Each row of numbers belongs to one of the elements below and depends on some of the facts about them. Some rows are named. Which element is each other row?

Known rows:
kemes: [-28   7   9 -17  11  -5 -14   2   1   2  14 -10 -12  15 -14   6 -26 -13
 -18   1 -11  11  23 -10  -5  17  10  -2  -9   9  15   4   5   4  -6  -7
  14   4  27   7  -6  14  11  -1  -8   1  -2  -7]
stibes: [-17  -3   2  11   2  -2  -3  -6   3   5   5 -14  -1  -5   9  -7   2  -3
 -15  -1   2  17  -6 -15   8  -5   8  -7  -6   2  -5  -8   2 -15  -7  -5
   4   0 -13  -3 -12   8   0 -17  11   4  -7  13]
pazol: [ -5   1  -1   0   2  -5  10  -3  -1 -12  18 -13   2 -10  -6  -8   8   7
 -18   3  15  14   9  26   7   6  11  -5  -1  -4   2  17  -5  39  18  15
  15 -11  -5   5  10  -5 -15 -30  18  -9  -2  -7]
kuger: [  7  -1 -17  -2   9  -9  30  -6   5  -2  21   9   1  -6   3  -6  25 -19
 -31  -6  28  12   5  -9 -13 -19  -5   1   5 -31  -2  -8 -18  22  -8 -17
  -2  -6 -16  -7  12   5  29  15  -5  -9 -14  -1]
nimike: [ 14   2 -20   0   1 -14  27  -8   4  -1  14  12  -5 -11  10  -9  16 -12
 -10  -8  20  10   4 -11 -28 -19  -5   0   8 -23   1  -7 -15  24  -8 -16
  -5  -2 -14  -3   9   6  31  16  -1  -4  -7 -10]
tedril: [ -2  -2   6  -3   3  -7   3  15  -7 -10   8   3   8  10  -9   0 -15 -19
 -10  10  13  11  16  16  -7   6   8   3   2  -8   9  -3 -18  18  -4   4
  12   2  -7   9 -10  -2  14  12   5 -14 -13  -4]
didetrim: [ -8  -9  12  -6 -35  22 -25  19   7  -7  18   6  14   0 -36  -1 -43  -9
  19   1   0   0  20  20 -32 -13   9  -4  -9 -10  24  -3 -23  24   1   9
  34   3   3  35 -21  20  10  47  36 -23 -11  -3]
nodara: [ 12  -2 -16   6  10  -4  15 -10   5   4  -2   5  -2   0  20  -3  26 -14
 -17  -1  19   8   1 -18  -3 -23 -13  16   0 -27  -8  -7  -6   2 -15 -13
 -22   1  -6 -15   2   6  27   9 -16   2 -14   1]
klaplal: [ 18   2  -8   6   3   6   5 -11   9  17 -29   9 -11  12  40  -4  24  -3
   9   1  -5 -15 -13 -30   4 -27 -30  24   0  -3 -10 -14  13 -49 -20 -14
 -47   1   1 -30  -6  10  16  13 -27  23   8  -3]
famaskel: [  2   7 -10   2   5 -12  17   0   5  -8  14   3  -2 -16  -7 -12   3   8
  16  -7  18  15  16  22  -7   3  -1  -2   9 -11  -1  17  -3  40  23   2
  11  -3  -2   8  21  -6 -17   4  10  -3   2 -19]
mugar: [  3   8   1  -3  -8 -12   4   8  -1   4 -12  -5  -2  -8  -4  -6   8  15
  28   1  -3   5  -1  20  -1  -2  -8  -2   6  10   0  13  -4  11  17  19
  -1  -8  -7  -1   9  -8 -18 -11   5   5  11 -16]
fefir: [  3   8   2   3  -7 -26  18   6  -2  -3   3 -12  -5 -10  -8  -6   6   3
  -1   3   1  20   7  32   2   8   2  -6   9  -3   0  15 -13  33  29  13
  20 -13  -8   5   4  -4 -11 -11  11  -4   9 -18]
gradre: [-16   3   4 -13  14 -10   0   7  -4  -6  19   8  -5   2 -21   5 -27 -16
  11 -11   7   4  29  -5 -31  19  16  -2   7   3   6  -4 -16  29   5  -9
  21  15  13  22   7   3   7  24   2 -18  -5  -8]
fluskabru: [ -4  16 -16   0  -9 -21  10  -7   8   7   1  -5 -25   6   8 -14  -8 -16
 -15  -6  -9   5  -3  -6  -5  -6 -23   4  -2  11  -2   8  -8  20   5 -11
  -2 -16   3  -6  -3  22  20   6 -10   3  15 -20]
nago: [-15  -9   2   5   2 -12 -12   2   0   1   5 -11  -9   0   5  -8 -16   3
   7  -4 -13  16   0 -14  -7   4  13 -12  -2  24  -6  -5   5 -11  -3 -12
   7  12 -10   8  -9   7  -2 -10  12  -1   9   1]
fleboflis: [-16 -10  10 -16   5  -9 -11  12 -12  -4  19   0  -8   5 -21   5 -26  -6
  -7  -2   2  13  21   4 -27  20  25 -14   4   6  12  -5 -11  25   7  -4
  30  15   2  16   4   3   9  -1   4 -17  -3  -5]
traben: [  1  -7  19   6 -10   3 -17  -1   0  13 -43  -2  -2  22  10   5 -19  13
  36   1 -31 -12 -15  -2   3  15 -12   7  -5  24  -1 -10  18 -49 -11  19
 -23  22  -3 -17 -26  -8  -8   5 -11   3   1  21]
bronun: [-13  -6   3   3  23 -12  -5   0  -9   0   4 -16  -5 -11  17   3  29  19
  -3   7  12  19  10  -3  15  -2  16  -6   3  -1  -5   3  16 -20   9  -2
   6   0  -1   0   7 -11 -33 -45  -1  13   1   1]

There are 3 kinds of fact about the elements: ψ, Θ, α.
ψ 82 <- nulen,varupin,stulis,savok,rorom,tari,vosustuk,lubupli,drorek,briskil,rusas,kuger,nodara,siras,nimike,klaplal
ψ 958 <- grefe,flifel,zepir,lugrir,didetrim,gripam,kosis,kemes,buzas,fuski,fatru,fleboflis,gradre,plevi,duflim
ψ 544 <- bradan,tedril,plufom,robuste,grugesas,stugre,sutur,suger,brafar,plaple,nago,mepel,drumus,toklos,traben,gotustik
ψ 585 <- remul,drestum,fleflok,gikla,fluruklen,bigroti,fluskabru,mefur,stibes,fluflis,rali,boklum,nagrir,ruko
ψ 651 <- doru,pazol,vizil,druska,famaskel,taplol,bagril,monun,vifle,stopus,voklur,bobo,bronun,duklobre,besul,grabrok,fumudor,nebar,mugar,skuplur,pliples,nipak,grepi,bedes,skepak,fefir,feme
[nulen,grefe,varupin,plufom,druska,taplol,monun,lubupli,besul,mugar,traben,fefir] Θ 378
[bradan,remul,vizil,flifel,famaskel,zepir,rorom,bagril,gikla,sutur,vifle,gripam,buzas,gradre,kuger,nodara,toklos,boklum,pliples,nagrir,nimike,klaplal,feme] Θ 423
[tedril,savok,didetrim,voklur,suger,grabrok,plevi,mepel,nipak,ruko] Θ 71
[doru,pazol,stulis,fleflok,robuste,tari,grugesas,stugre,drorek,bobo,kemes,fuski,fleboflis,duflim,rali,drumus] Θ 659
[drestum,stopus,fluruklen,fluflis,siras,grepi,skepak] Θ 577
[lugrir,kosis,bigroti,bronun,duklobre,briskil,brafar,mefur,stibes,plaple,rusas,nago,fumudor,skuplur,bedes] Θ 490
{nulen,remul,fleflok,grugesas,monun,vifle,gripam,fluruklen,bobo,fuski,skuplur} α 106
{grefe,bradan,varupin,robuste,zepir,savok,voklur,briskil,besul,mefur,plaple,duflim,boklum,pliples,traben,klaplal} α 701
{tedril,pazol,vizil,plufom,druska,tari,sutur,kosis,fluflis,kuger,plevi,fumudor,drumus} α 814
{doru,stulis,taplol,kemes,bronun,buzas,stibes,nodara,rali,siras,toklos,grepi} α 844
{drestum,famaskel,didetrim,brafar,fleboflis,gradre,mepel,nipak,nimike,fefir} α 910
{flifel,stugre,gikla,lubupli,drorek,bigroti,rusas,grabrok,nago,mugar,bedes,skepak,ruko,feme} α 847
{rorom,bagril,lugrir,stopus,suger,duklobre,nagrir} α 689

Rows to name:
No name comes twice in this set of rows, the named rows included.
[  0  -5  -2   4   0   2  -5  -8  11  19 -19  -7 -10   4  42  -5  24   8
   2   7 -19  -9 -30 -39  11 -26 -13  10  -8  18 -11 -19  15 -68 -20 -19
 -38   1 -15 -30 -11   5  10 -21 -16  25  10  17]  briskil
[  2  -5 -11   0  -1  -4   8   0   3  12   6  -6 -10  -9  21 -17  21   0
 -10   2  -3  14 -18 -24  -3 -15   6 -12  -2   5  -4 -24   2  -6 -10 -18
  -5  -2 -28  -7   0   9  25 -12  -3  11   8  -1]  rusas
[ 25 -22  21   6  -8  -1 -12  22   9  -6 -16  12  11  10 -11  18 -12   2
  28  -7 -16 -15   4  16 -11   8   8   1  15 -13  -3 -15  -5 -19   0  15
  14  16  -8  12 -17 -19  -5  17   7  -7 -19  14]  suger

The same elements again, as new rows of numbers:
Some elements and their rows:
fatru: [ -3   3  -7  18   5   0   6  -5   4  -6   5   3  -5   9  12 -10  -1   0
  -3  11   2  13  -4 -11   2   2  13 -15  -2   0  -7   4  -2   1  -7   8
  -1  -2]
monun: [ -2 -17  23 -28  11  -6  -8   1 -16  -9  -2   7   5 -27 -19  17  -7  -8
   8  11  -1 -28  -2  -1   2   6   0 -26 -17   6  15  -8 -13  11  24  -3
   2  11]
kuger: [ -6   2 -14   1 -14  -4   7  -2   5  10   0  12   1   1  -3   6   4   0
  -3   2  -1   8  -5   6  -1   1  -9 -14  -4  -2  -5   0   0   0 -13  -3
   3  -6]
siras: [ -3   2 -31   3  18   0  16   9   4   3   2  17   0 -29 -10  16   0   3
   7  18   1  -7   5   8   0   1  -9  -3   7 -11  -7  -4   7  -5  -2   9
   3   7]
fluflis: [  4  11  -6  -8   5  10  -4  12  -1  14   1  15  -4 -29  -8  -3   3   1
   5  -2   9  13  15  11  -4  -1  -8  19  10 -12   6   0  -1  -7 -12  -3
   6  10]
pazol: [ -2  -3   4 -11  -1  -6  -5  -5   5   1  -4  -8   6  18   8   4   4  -1
  -7   3   4  -5   5   1   5  -2   3 -10 -13   3  -4   6   3   2 -10 -10
   6   0]
skuplur: [ -5 -12  12 -36   5  -2  -6   2 -10  -8  -3   4   5 -34 -16  19  -5  -5
   4  14   5 -30   3   0   1   2 -10 -30 -15  14  21  -8 -13  11  29   1
  -2   7]
skepak: [  4   2 -25   7  10   3  10   9   1   2  -2  14 -10 -16  -9   0  -1   6
  -1   7   0  -1  12  13   3   3   5   7   0 -13  -9  -1  -4  -6 -10   4
   0  -1]
vifle: [ -6 -13   3 -38  -5  -5   4   4  -7 -16  -3  12   4 -40 -21  17  -1  -3
   6   3  -7 -27  -2   3   0   3 -14 -26 -15   7  21 -11 -14   5  24  -3
  -3   4]
grefe: [ -2  -3  15  26  -2  -5   0 -10   1  -1   5   0  -6  41  11 -13  -3  -3
  -6  12 -10  19 -13  -8   3   3  17 -17   0  -3 -14   6  -6   3 -13   1
   0  -7]
voklur: [ -3  -4   7  17  -3  -1  -9  -4   3  -3   1  -7  -7  24  12 -14   0   1
 -10   3   9   6   1   2   4  -1   7  -3   2   5  -5   2  -4   3  -4   0
  -3  -7]
flifel: [ -3   3 -19   7 -10   0  22  -5   3   2   2   3  -3   1   0   2   0   0
  -4   0 -14  15  -3   0   1   3  -3 -10  -7  -8  -7   1   0  -6  -5   2
   1 -12]
bedes: [  2   0 -13   4   2   1   4  -2  -1   5  -3  -5  -5   8   4   1  -5   4
  -3   1   6  -4  12   8   2  -1   0   5  -2   2  -4   1   5  -1  -3   0
  -2  -5]
zepir: [ -5  -4  -2  20 -13  -1  11  -6   8  -4   3   6  -6  19   6 -12   3  -1
  -5   4  -6  20  -9  -4   1   3   0 -19  -4  -3  -4   1  -8  -3 -16   3
  -2 -15]
pliples: [ -5  -4 -12  15 -12  -3  -5  -1   5  -7   1   0  -6   6   5 -13   3   2
  -6  -6  -3   9  -6   5   2   1   7   2  -2   1  -4   2  -9  -2 -14  -1
  -4  -9]
boklum: [  2   6   1   6 -11  11 -11   5   3  -4   2  -1  -4  -4   5 -14   5   3
  -2 -22   1  20  -5  -1  -6  -1   3  24  11  -7   9   3  -5  -6  -5   0
   1   2]
vosustuk: [ -4  -1  -3  23   6  -4  -3  -3   2  -2   5   2  -5   6   6  -7   2  -2
   1   6   4   5  -9  -5   3   2  10 -10   8  -2 -10   0  -5   2  -8   7
  -1   1]
buzas: [ -8   0 -32  -4   2  -3  22  -1   5   2   2   8  11  -9   1  15  -2   2
  -1   6  -5   1   2   0  -2   3  -8 -20  -5  -2  -1   0   7  -7  -3   8
   1  -1]

Name these rows:
No name comes twice in this set of rows, the named rows included.
[ -1 -10  21 -21   8  -7   3  -3 -11  -5   0  14   4 -15 -21  21  -5  -7
   8  18 -10 -17 -13  -5   2   3  -7 -36 -10   6  11  -9  -9  14  25   0
   3   6]  nulen
[  4  -1  -6  13   6  -4   6  -7  -4   7   2   3  -5  16  -3   3  -5   0
  -3  10   0   5  -5   2   3   1   4  -5  -1  -8 -12   4   3   1  -6  -1
   6  -3]  lubupli
[  5  -4  27 -44   5   7  -8   2  -5 -14  -1  -7  10 -37 -14  15   0  -5
   9  -7  -1 -24  -6  -9  -4   0 -12   4 -11  10  32  -8  -8   9  31  -4
   4  16]  fleflok
[ 4 -4 -4 11  8 -5  2 -2 -6  2  0 -2 -4 16  0  0 -9  3 -4  1  2 -1  4  5
  4  2  5  4 -1 -4 -8  5  2 -1 -6 -3  3 -3]  mugar
[ -1  -3 -18  -5  18  -1   2   2   1   4  -1  -6   9 -22   0  11  -6   5
   5   7  11 -14  18   6   2  -2  -6  -9   6   6  -3  -2   7  -1   5   5
   0   5]  bronun
[ -4  -2  -2  13  10  -2 -10  -1   0 -10   1  -2  -1   4   5 -11   1   3
  -1  -1   6  -4   2   0   4   3  14  -5   9   3  -2   3  -4   1  -5   4
  -5   4]  nebar
[  5   5  -9  -3  -3  13   2   8   1   4  -1  -3  -1 -20  -3   2   0   6
   1 -20   8  10   5   5  -7  -1  -7  24   6  -9   6   2   2  -9  -5  -1
   3   0]  gikla
[  2  -8  29 -44  -3  -2  -3   2  -8 -14  -6  -1  14 -25 -19  17   2  -7
  13 -11 -11 -32  -4 -10  -3   0 -13  -1 -10  10  25  -6   0   7  36  -7
  -2  12]  grugesas
[ -1  -4   8   1   7  -9  -9  -2  -7  11  -1   4   2  15   1   2  -4  -1
  -5  10   1  -3   1   6   3  -1   5  -4  -7  -4 -11   5   0   1 -14  -8
   7   3]  druska
[  0   4 -19 -12   3   2   6  13  -1   3  -3   5  11 -33  -7  12  -1   2
   9 -22 -10 -13   9   2  -8   0 -17  16  14  -1   7   0  15  -8  13   3
  -1  12]  toklos

The same elements again, as new rows of numbers:
Some rows with their names:
fluflis: [  0  13  -4 -14 -60  26  -4  -4  19 -11   5   5 -37  -5 -10]
fefir: [-32  29  15  -4   5  -8  14   9 -19 -14   5  47  27 -10  -1]
tari: [ 25 -31  43 -15 -52  22 -18   0   3 -14  -7  -4 -15 -21  17]
lubupli: [ 18  25  34   7  12 -10 -50 -15 -12  14  11  44  23  12  -3]
plaple: [ 22 -10  21  12  26   0  17   2 -23  -9   0 -19 -31  -4   3]
fleflok: [-24  47  -2  13 -10  -1 -17  11  41   3  -5  -9  47 -17   0]
skepak: [-37  35  -6 -38  13  -5 -28  -2 -12  24  -1  24  21  24  -5]
kuger: [ 42 -43  -7  -9 -55  16  -7 -10   0 -16 -14   6 -31   3   4]
bradan: [ 25  -7  -2   3  24  12  15   0 -23 -10  -8 -12 -28   5   1]
savok: [ 35 -18   6   9  -2 -15   4 -22 -17 -11 -21 -13 -40 -10  -4]
drorek: [  0  26  37 -10  -1  -2 -62  -4  -9  27  -5   1  23   9   3]
voklur: [ -3 -13  -3 -20   7 -24  37 -13 -23   5 -14 -13 -25  -8   0]
doru: [-33 -19  14 -32  -8   9  25  -5  15  -7  -9   1  21 -45   5]
zepir: [ 45 -21  -2  11  23  17   8  -5 -20 -11  -2 -40 -22  -1 -14]
feme: [-24  27 -22 -30   6 -16 -20   1 -19  34  -1  12  15  38   6]
skuplur: [-38   4 -44  -1   5 -29  10  11  20   0  -7  20  40   5  11]
buzas: [ 41 -43 -34  21  14  18  20   2  28 -30   0 -25  -1  -4  -6]
tedril: [ 37 -57   6 -10 -23   1  23  17  -8   6   6  -5 -44  11   4]

Rows to name:
No name comes twice in this set of rows, the named rows included.
[ 27 -13 -36  30  23  -7 -14  27  24 -12   2 -15  46  19 -11]  gripam
[  4 -35  40  -1 -28  18  13  15 -12 -11  24  41 -21   7   8]  plufom
[-13   3  12  -2 -22  18   7  -6  38  -8  -5 -18  -4 -48   2]  rali
[-34  37  26 -20   9 -11 -17  -3 -24  21  26  50  26  19  -7]  mugar
[ 17  14  41  13  11   8  -6 -23 -22 -30  -5  24 -13 -26  -8]  varupin
[ -9   4 -24  21 -23   6  25 -19  41 -11  -5   1 -27 -25   2]  stibes
[-37  29   2 -34  20   3 -12 -10 -12   7   3  21   0   2  -9]  stopus
[ 18 -29  30  -4  -7  19  -7 -14  22 -20 -17  -8   9 -36  10]  stulis
[-48  18 -10  -7   9 -12   5   4  22 -10   7  57  61  -3   1]  monun
[ 18 -40 -17   4  15  14  28   8  22 -16 -15   4  -2  -8  13]  toklos
[ 24  -8  -4  20  37  -2 -16  -8 -12  20  16 -22 -10  24 -11]  lugrir
[-32 -31  24 -49 -52  19  10   9  -5   0  10   7 -11 -12  10]  pazol

